Here is a tiny trained network, its code and every weight. The questions are about switching its units off for an input and a target symbol, where a switched-off unit gives its printed mean instead of its output.

import numpy as np


def w(rows, s, z=0):
    codes = np.array(rows[::2]) - 128.0
    scale = np.full(codes.shape[1], s)
    scale[-1] = z or s
    return codes * scale


def norm(h):
    return h / np.sqrt((h * h).mean(-1, keepdims=True) + 1e-5)


def f(y):
    return y / 2 * (1 + np.tanh(0.7978845608 * (y + 0.044715 * y**3)))


def softmax(a):
    e = np.exp(a - a.max(-1, keepdims=True))
    return e / e.sum(-1, keepdims=True)


def log_softmax(a):
    a = a - a.max(-1, keepdims=True)
    return a - np.log(np.exp(a).sum(-1, keepdims=True))


def net(x, mask):
    ids = ['Πεζλτφ'.index(c) for c in x.split()]
    T = len(ids)
    res = E[ids] + P[:T]
    u = 0
    for l in range(2):
        r = norm(res)
        for j in range(2):
            rows = slice(3 * j, 3 * j + 3)
            q, k, v = (r @ M[l][rows].T for M in (Q, K, V))
            z = softmax(np.where(np.tri(T) > 0, q @ k.T / 3**0.5, -1e9)) @ v
            o = O[l][rows]
            res = res + np.where(mask[u + j], z, o[:, -1]) @ o[:, :-1]
        u += 2
        y = f(norm(res) @ A[l][:, :-1].T + A[l][:, -1])
        res = res + np.where(mask[u : u + 4], y, B[l][:, -1]) @ B[l][:, :-1]
        u += 4
    return log_softmax(norm(res)[-1] @ U[:, :-1].T + U[:, -1])


Q, K, V, O, A, B = {}, {}, {}, {}, {}, {}
E = w([
[64,179,103,73,63,201],'Π',
[194,111,120,112,168,48],'ε',
[189,93,145,68,159,93],'ζ',
[197,96,71,52,178,120],'λ',
[83,226,30,165,77,157],'τ',
[77,6,132,212,152,137],'φ',
],0.014)
P = w([
[169,135,166,141,75,172],'0',
[59,68,95,59,79,81],'1',
[115,211,155,153,223,95],'2',
[32,149,86,103,202,35],'3',
[229,77,151,184,10,105],'4',
[62,97,124,112,201,188],'5',
[147,29,54,122,132,206],'6',
],0.012)
Q[0] = w([
[67,25,148,202,95,138],'0.h1',
[21,115,132,135,254,128],'0.h1',
[101,196,138,83,97,10],'0.h1',
[125,250,110,17,227,116],'0.h2',
[68,43,133,190,254,230],'0.h2',
[166,3,86,209,111,199],'0.h2',
],0.027)
K[0] = w([
[80,69,200,143,177,94],'0.h1',
[168,173,204,174,188,170],'0.h1',
[213,119,142,157,69,179],'0.h1',
[242,183,213,191,107,191],'0.h2',
[54,188,140,141,253,111],'0.h2',
[36,131,101,91,166,44],'0.h2',
],0.034)
V[0] = w([
[150,106,139,138,156,103],'0.h1',
[71,144,254,106,102,110],'0.h1',
[114,104,139,78,156,157],'0.h1',
[111,67,126,170,167,134],'0.h2',
[158,122,163,120,107,44],'0.h2',
[115,159,128,208,72,44],'0.h2',
],0.029)
O[0] = w([
[101,166,152,150,155,119,174],'0.h1',
[120,122,22,159,73,54,51],'0.h1',
[105,114,117,122,177,129,172],'0.h1',
[117,127,138,164,129,125,254],'0.h2',
[102,201,135,145,114,62,116],'0.h2',
[103,146,145,105,6,84,131],'0.h2',
],0.023,0.0041)
A[0] = w([
[128,104,140,85,152,88,212],'0.n1',
[130,111,146,120,113,136,122],'0.n2',
[143,107,93,137,127,143,58],'0.n3',
[44,10,183,255,105,122,253],'0.n4',
],0.05,0.0022)
B[0] = w([
[109,168,121,142,110,162,139],'0.n1',
[147,141,94,170,98,155,140],'0.n2',
[127,103,117,103,135,63,141],'0.n3',
[32,40,199,254,92,88,254],'0.n4',
],0.032,0.051)
Q[1] = w([
[115,138,137,140,190,69],'1.h1',
[89,65,83,203,197,150],'1.h1',
[108,131,151,253,180,164],'1.h1',
[59,81,194,184,60,54],'1.h2',
[115,32,82,159,96,160],'1.h2',
[148,183,72,88,73,108],'1.h2',
],0.033)
K[1] = w([
[127,136,118,122,125,29],'1.h1',
[76,40,98,198,168,171],'1.h1',
[87,125,189,252,189,133],'1.h1',
[51,144,139,170,30,35],'1.h2',
[62,53,52,117,52,202],'1.h2',
[245,122,87,46,88,104],'1.h2',
],0.031)
V[1] = w([
[201,194,133,67,68,88],'1.h1',
[133,138,137,102,85,109],'1.h1',
[136,116,191,157,165,106],'1.h1',
[107,78,149,176,105,112],'1.h2',
[132,125,131,134,128,125],'1.h2',
[68,18,166,251,84,104],'1.h2',
],0.021)
O[1] = w([
[115,190,159,5,148,145,57],'1.h1',
[140,138,148,95,161,128,122],'1.h1',
[48,126,127,149,119,109,159],'1.h1',
[100,94,165,169,116,96,179],'1.h2',
[125,128,127,129,126,129,131],'1.h2',
[58,57,203,212,85,64,250],'1.h2',
],0.016,0.024)
A[1] = w([
[135,109,140,116,26,175,5],'1.n1',
[166,158,76,87,151,149,35],'1.n2',
[115,133,26,140,167,82,160],'1.n3',
[150,2,80,116,185,134,192],'1.n4',
],0.028,0.0016)
B[1] = w([
[206,124,163,151,108,230,217],'1.n1',
[72,83,121,189,94,109,250],'1.n2',
[235,139,78,168,121,118,251],'1.n3',
[62,115,183,6,130,87,252],'1.n4',
],0.024,0.011)
U = w([
[180,171,52,168,147,127,143],'Π',
[144,44,100,6,107,89,81],'ε',
[80,244,176,61,91,114,150],'ζ',
[102,110,166,84,254,214,3],'λ',
[189,115,171,80,36,236,140],'τ',
[61,61,190,172,85,121,177],'φ',
],0.0096,0.0015)

Each question gives the input, a string of symbols that net reads in full, and the target symbol t.
The units are the heads (3 rows each of Q, K, V and O) and the neurons (one row each of A and B). Each row of codes is followed by its name. A weight is (code - 128) times the scale printed after its matrix; where a second scale follows, it is the last column's (O, A, B and U).
mask holds one flag per unit, layer by layer, with each layer's heads first. A switched-off unit (its flag False) gives its mean, the last column of its rows in O or B, instead of its output. The means were averaged over made-up inputs and are rounded, as every weight is.
A unit's drop is (log p(t) with every unit on - log p(t) with that unit switched off) / (log p(t) with every unit on - log p(t) with every unit switched off).
The circuit of an input: a set's keep is (log p(t) with only the set's units on - log p(t) with every unit switched off) / (log p(t) with every unit on - log p(t) with every unit switched off). Starting from all 12 units, units are removed one at a time, each time the one whose removal leaves the highest keep (on an exact tie, the one counted first), for as long as the keep stays at least 0.8.
units of the circuit, in order: the units of the circuit, biggest drop first
heads that matter: for each layer, one digit per head in row order, 1 if its drop is at least 0.15 and else 0, layers parted by /
drop when u is switched off: that unit's drop, to one decimal
input λ ε ζ φ Π Π, target Π: units of the circuit, in order => [0.h2, 0.n4, 1.h2]
input ε λ λ ζ τ, target λ: units of the circuit, in order => [0.n4, 0.h2, 0.h1]
input Π λ ε, target ε: heads that matter => 00 / 00
input τ λ φ φ τ, target λ: units of the circuit, in order => [0.h2, 0.n4, 0.h1]
input ζ ζ Π Π λ, target Π: heads that matter => 01 / 00
input ε ε ε λ ε ε Π, target λ: units of the circuit, in order => [0.n4, 0.h1, 1.h2]
input τ Π ε φ φ τ, target ζ: units of the circuit, in order => [0.h2, 0.n4, 1.h1]
input ε ζ λ ε τ λ, target λ: heads that matter => 10 / 00
input φ Π φ ζ τ λ ζ, target Π: heads that matter => 01 / 01
input ζ ζ Π, target Π: heads that matter => 00 / 00
input Π Π φ φ ε, target ε: heads that matter => 01 / 00
input Π λ Π ζ ζ, target λ: heads that matter => 11 / 00
input λ Π λ ε, target λ: heads that matter => 10 / 00
input ζ Π φ ε φ φ λ, target ζ: heads that matter => 01 / 00
input τ λ ζ, target τ: heads that matter => 00 / 00
input λ Π λ ε Π ζ ε, target ζ: heads that matter => 01 / 00
input ζ ε ζ ζ, target Π: drop when 0.h2 is switched off => 0.9
input Π λ ζ ε Π Π Π, target ζ: drop when 0.h2 is switched off => 1.0
input λ Π Π ζ, target λ: drop when 0.n2 is switched off => 0.0
input τ ζ τ, target τ: drop when 0.n4 is switched off => 0.8
